Rows and roughly how far along a hidden order each lies, from 0 to 12
In the rows, zero is written as 128.
|  93 |  70 | 164 | 125 | 213 | 136 | 139 | 118 | 124 | 136 | 145 | 131 | 133 | 162 | 114 | 172 | 181 | 125 | 118 | 147 | 107 | 141 | 134 | 134 | 124 | 140 | 143 | 101 |  86 | 154 | 147 | 135 | 130 | 136 |  93 | 127 | 103 | 165 | 118 | 106 | 146 | 135 | 107 | 117 | 126 | 112 | 116 | 123 | 135 | 102 | => 8
| 105 |  57 | 143 | 119 | 220 | 141 | 132 | 114 | 123 | 143 | 143 | 137 | 145 | 158 | 101 | 186 | 193 | 137 | 112 | 141 | 109 | 150 | 144 | 134 | 126 | 132 | 184 | 100 |  86 | 140 | 140 | 142 | 147 | 133 |  85 | 133 | 107 | 165 | 132 | 113 | 139 | 135 | 109 | 120 | 111 | 119 | 107 | 129 | 145 |  94 | => 4
| 124 |  66 | 149 | 136 | 178 | 139 | 132 | 119 | 129 | 140 | 165 | 135 | 133 | 159 | 116 | 181 | 169 | 136 | 119 | 141 | 115 | 151 | 142 | 137 | 133 | 142 | 163 |  92 |  66 | 148 | 128 | 118 | 137 | 130 |  97 | 140 | 119 | 147 | 151 | 112 | 138 | 127 | 101 | 121 | 106 | 109 | 118 | 127 | 137 |  96 | => 12
| 118 |  85 | 166 | 137 | 178 | 147 | 127 | 132 | 129 | 132 | 163 | 135 | 132 | 143 | 132 | 173 | 160 | 123 | 120 | 136 | 108 | 151 | 138 | 130 | 127 | 143 | 152 |  98 |  69 | 156 | 135 | 111 | 123 | 136 | 108 | 139 | 110 | 148 | 150 | 115 | 133 | 120 | 100 | 113 | 120 | 114 | 124 | 131 | 131 | 111 | => 8
|  96 |  51 | 156 | 111 | 212 | 146 | 138 | 123 | 122 | 148 | 142 | 130 | 126 | 149 | 124 | 183 | 197 | 126 | 119 | 152 | 103 | 139 | 143 | 135 | 126 | 142 | 147 | 103 |  87 | 151 | 149 | 144 | 128 | 135 |  82 | 127 | 106 | 165 | 133 | 105 | 143 | 129 |  97 | 118 | 124 | 112 | 122 | 129 | 119 | 103 | => 4
| 125 |  93 | 164 | 153 | 158 | 139 | 115 | 132 | 136 | 119 | 167 | 138 | 135 | 142 | 121 | 177 | 131 | 127 | 120 | 118 | 112 | 164 | 119 | 115 | 127 | 127 | 157 | 106 |  94 | 151 | 144 |  93 | 121 | 141 | 122 | 162 | 102 | 151 | 141 | 124 | 132 | 125 | 107 | 104 | 108 | 112 | 124 | 132 | 157 | 107 | => 2
| 115 |  67 | 153 | 131 | 173 | 141 | 128 | 126 | 135 | 134 | 158 | 132 | 138 | 143 | 123 | 176 | 159 | 131 | 118 | 132 | 109 | 144 | 136 | 130 | 127 | 141 | 160 | 105 |  79 | 148 | 140 | 113 | 135 | 141 | 103 | 146 |  95 | 160 | 139 | 120 | 142 | 128 | 100 | 106 | 119 | 112 | 125 | 130 | 142 | 111 | => 9
| 111 |  79 | 177 | 132 | 179 | 138 | 131 | 127 | 129 | 133 | 143 | 131 | 124 | 142 | 126 | 171 | 161 | 124 | 123 | 137 | 109 | 147 | 126 | 128 | 125 | 137 | 147 | 107 |  92 | 155 | 151 | 114 | 121 | 141 | 100 | 144 | 104 | 160 | 137 | 110 | 142 | 126 |  97 | 109 | 125 | 111 | 127 | 134 | 132 | 114 | => 6
| 112 |  87 | 158 | 142 | 183 | 138 | 124 | 125 | 127 | 125 | 151 | 137 | 129 | 148 | 117 | 171 | 150 | 129 | 118 | 127 | 110 | 159 | 122 | 123 | 122 | 128 | 172 | 105 |  90 | 153 | 147 | 117 | 130 | 138 | 104 | 145 | 110 | 157 | 134 | 110 | 142 | 130 | 114 | 107 | 115 | 112 | 121 | 132 | 152 | 109 | => 8
| 114 |  99 | 184 | 146 | 165 | 141 | 115 | 129 | 122 | 124 | 158 | 141 | 118 | 143 | 128 | 176 | 144 | 135 | 123 | 125 | 106 | 160 | 124 | 118 | 129 | 127 | 163 | 107 | 112 | 159 | 150 | 105 | 101 | 137 | 109 | 152 | 111 | 150 | 141 | 114 | 135 | 119 | 101 | 110 | 115 | 109 | 132 | 136 | 145 | 109 | => 0
